Below is a small trained network, with its code and all its weights. Each question gives an input and a class and asks what happens when units are switched off, that is, made to give their printed mean instead of their output.

import numpy as np


def w(rows, s, z=0):
    codes = np.array(rows[::2]) - 128.0
    scale = np.full(codes.shape[1], s)
    scale[-1] = z or s
    return codes * scale


def f(y):
    return y / 2 * (1 + np.tanh(0.7978845608 * (y + 0.044715 * y**3)))


def log_softmax(a):
    a = a - a.max(-1, keepdims=True)
    return a - np.log(np.exp(a).sum(-1, keepdims=True))


def net(x, mask):
    res = np.array(x, float).reshape(1, 8) / 4 @ E
    y = f(res @ A[0][:, :-1].T + A[0][:, -1])
    res = res + np.where(mask, y, B[0][:, -1]) @ B[0][:, :-1]
    return log_softmax(res[-1] @ U[:, :-1].T + U[:, -1])


A, B = {}, {}
E = w([
[74,48,134,100,88,216],'x0',
[143,124,96,148,129,144],'x1',
[112,185,27,34,118,143],'x2',
[122,30,81,97,148,23],'x3',
[108,136,171,100,125,109],'x4',
[121,131,136,122,127,122],'x5',
[128,128,165,90,248,177],'x6',
[127,130,125,132,128,128],'x7',
],0.011)
A[0] = w([
[176,92,194,205,140,122,35],'neuron 0',
[95,140,127,124,66,95,73],'neuron 1',
[206,140,181,162,121,175,114],'neuron 2',
[125,128,132,183,34,91,116],'neuron 3',
[119,120,128,149,59,82,102],'neuron 4',
[134,172,68,37,118,142,127],'neuron 5',
[80,75,133,117,80,196,196],'neuron 6',
[65,52,101,116,87,154,129],'neuron 7',
[171,193,132,142,122,108,81],'neuron 8',
[152,160,110,67,102,131,52],'neuron 9',
[117,130,160,102,242,155,130],'neuron 10',
[194,146,152,180,117,206,158],'neuron 11',
[165,7,111,141,158,63,106],'neuron 12',
[134,230,177,152,99,166,16],'neuron 13',
[102,179,80,99,124,133,47],'neuron 14',
[141,198,139,142,152,66,107],'neuron 15',
[179,87,96,93,157,32,81],'neuron 16',
[130,173,122,147,121,176,123],'neuron 17',
[140,144,127,135,20,99,127],'neuron 18',
[144,156,123,139,72,141,113],'neuron 19',
[128,165,104,78,119,136,3],'neuron 20',
[123,126,219,221,110,124,88],'neuron 21',
[139,108,161,55,107,97,129],'neuron 22',
[209,172,96,166,133,35,74],'neuron 23',
[137,180,119,168,171,73,95],'neuron 24',
[149,113,153,126,190,143,50],'neuron 25',
],0.012,0.0032)
B[0] = w([
[123,66,98,166,105,103,217],'neuron 0',
[153,122,95,140,146,132,176],'neuron 1',
[104,145,131,131,127,113,208],'neuron 2',
[123,103,95,114,205,163,227],'neuron 3',
[131,133,86,148,148,154,195],'neuron 4',
[59,76,123,188,98,79,255],'neuron 5',
[166,104,195,104,120,147,246],'neuron 6',
[173,139,173,82,101,155,226],'neuron 7',
[141,86,148,72,125,131,188],'neuron 8',
[88,43,149,176,132,136,178],'neuron 9',
[155,159,80,161,163,180,249],'neuron 10',
[103,151,136,95,116,99,229],'neuron 11',
[100,175,97,116,115,49,253],'neuron 12',
[127,246,154,80,128,87,238],'neuron 13',
[110,83,160,196,98,118,192],'neuron 14',
[169,68,147,135,127,156,213],'neuron 15',
[138,205,146,70,120,115,245],'neuron 16',
[120,165,123,84,122,102,192],'neuron 17',
[116,166,96,142,195,188,228],'neuron 18',
[120,172,94,137,130,139,181],'neuron 19',
[113,63,115,133,107,129,171],'neuron 20',
[98,79,128,165,110,86,247],'neuron 21',
[147,130,89,138,145,116,166],'neuron 22',
[153,119,180,115,114,157,242],'neuron 23',
[151,57,156,132,88,174,203],'neuron 24',
[134,118,60,164,146,138,177],'neuron 25',
],0.011,0.0098)
U = w([
[10,83,80,187,77,67,78],'0',
[69,185,86,79,99,59,254],'1',
[91,136,27,150,210,174,103],'2',
[168,100,147,94,70,145,47],'3',
],0.013,0.0049)

Each question gives the input, the list of numbers given to net, and the class t.
The units are the neurons (one row each of A and B). Each row of codes is followed by its name. A weight is (code - 128) times the scale printed after its matrix; where a second scale follows, it is the last column's (A, B and U).
mask holds one flag per neuron, in row order. A switched-off neuron (its flag False) gives its mean, the last column of its row in B, instead of its output. The means were averaged over made-up inputs and are rounded, as every weight is.
A unit's drop is (log p(t) with every unit on - log p(t) with that unit switched off) / (log p(t) with every unit on - log p(t) with every unit switched off).
The circuit of an input: a set's keep is (log p(t) with only the set's units on - log p(t) with every unit switched off) / (log p(t) with every unit on - log p(t) with every unit switched off). Starting from the 12 units with the biggest drops (on a tie, the unit counted first), units are removed one at a time, each time the one whose removal leaves the highest keep (on an exact tie, the one counted first), for as long as the keep stays at least 0.8.
units of the circuit, in order: the units of the circuit, biggest drop first
unit that matters most: the unit with the biggest drop
k most important neurons: the k neurons with the biggest drops, biggest first
drop when u is switched off: that unit's drop, to one decimal
input [7,8,4,2,2,-2,-3,1], class 3: unit that matters most => neuron 7
input [-6,8,-4,1,-8,-6,-2,5], class 3: 3 most important neurons => [neuron 23; neuron 5; neuron 24]
input [4,0,-3,4,-5,-3,4,5], class 1: units of the circuit, in order => [neuron 12; neuron 5]
input [1,1,1,-4,4,-3,-6,5], class 2: 2 most important neurons => [neuron 18; neuron 3]
input [3,8,0,-1,3,8,2,6], class 3: 2 most important neurons => [neuron 12; neuron 18]
input [-8,1,3,-7,-8,-3,6,3], class 3: 3 most important neurons => [neuron 24; neuron 15; neuron 12]
input [7,2,-5,-2,-5,2,6,1], class 3: 3 most important neurons => [neuron 6; neuron 18; neuron 3]
input [-5,-6,-5,-3,3,0,4,-1], class 0: 2 most important neurons => [neuron 21; neuron 0]
input [8,-8,-6,6,-8,-6,1,3], class 3: 3 most important neurons => [neuron 7; neuron 6; neuron 5]
input [1,2,-7,8,8,-2,-1,-4], class 1: 2 most important neurons => [neuron 16; neuron 12]
input [6,7,8,-8,-2,-3,6,6], class 0: 2 most important neurons => [neuron 5; neuron 14]
input [7,-5,3,-2,4,1,-6,0], class 3: 2 most important neurons => [neuron 6; neuron 7]
input [7,2,-3,5,-1,0,-3,4], class 3: 2 most important neurons => [neuron 7; neuron 6]
input [4,5,-4,8,-1,5,8,-3], class 1: units of the circuit, in order => [neuron 12]
input [-1,-1,6,5,7,-7,1,-6], class 0: 2 most important neurons => [neuron 5; neuron 13]
input [6,0,-4,-1,-1,3,-1,2], class 3: 3 most important neurons => [neuron 6; neuron 5; neuron 7]
input [3,-2,-3,-5,0,-6,-3,4], class 1: drop when neuron 5 is switched off => 0.1
input [2,-7,8,2,-2,-5,-4,3], class 0: drop when neuron 11 is switched off => 0.0
input [1,6,8,-3,-7,1,-6,3], class 0: drop when neuron 5 is switched off => 0.9
input [2,-3,-5,-4,8,8,8,4], class 2: drop when neuron 10 is switched off => 2.5
input [5,-8,3,-6,6,0,-8,-1], class 2: units of the circuit, in order => [neuron 18]
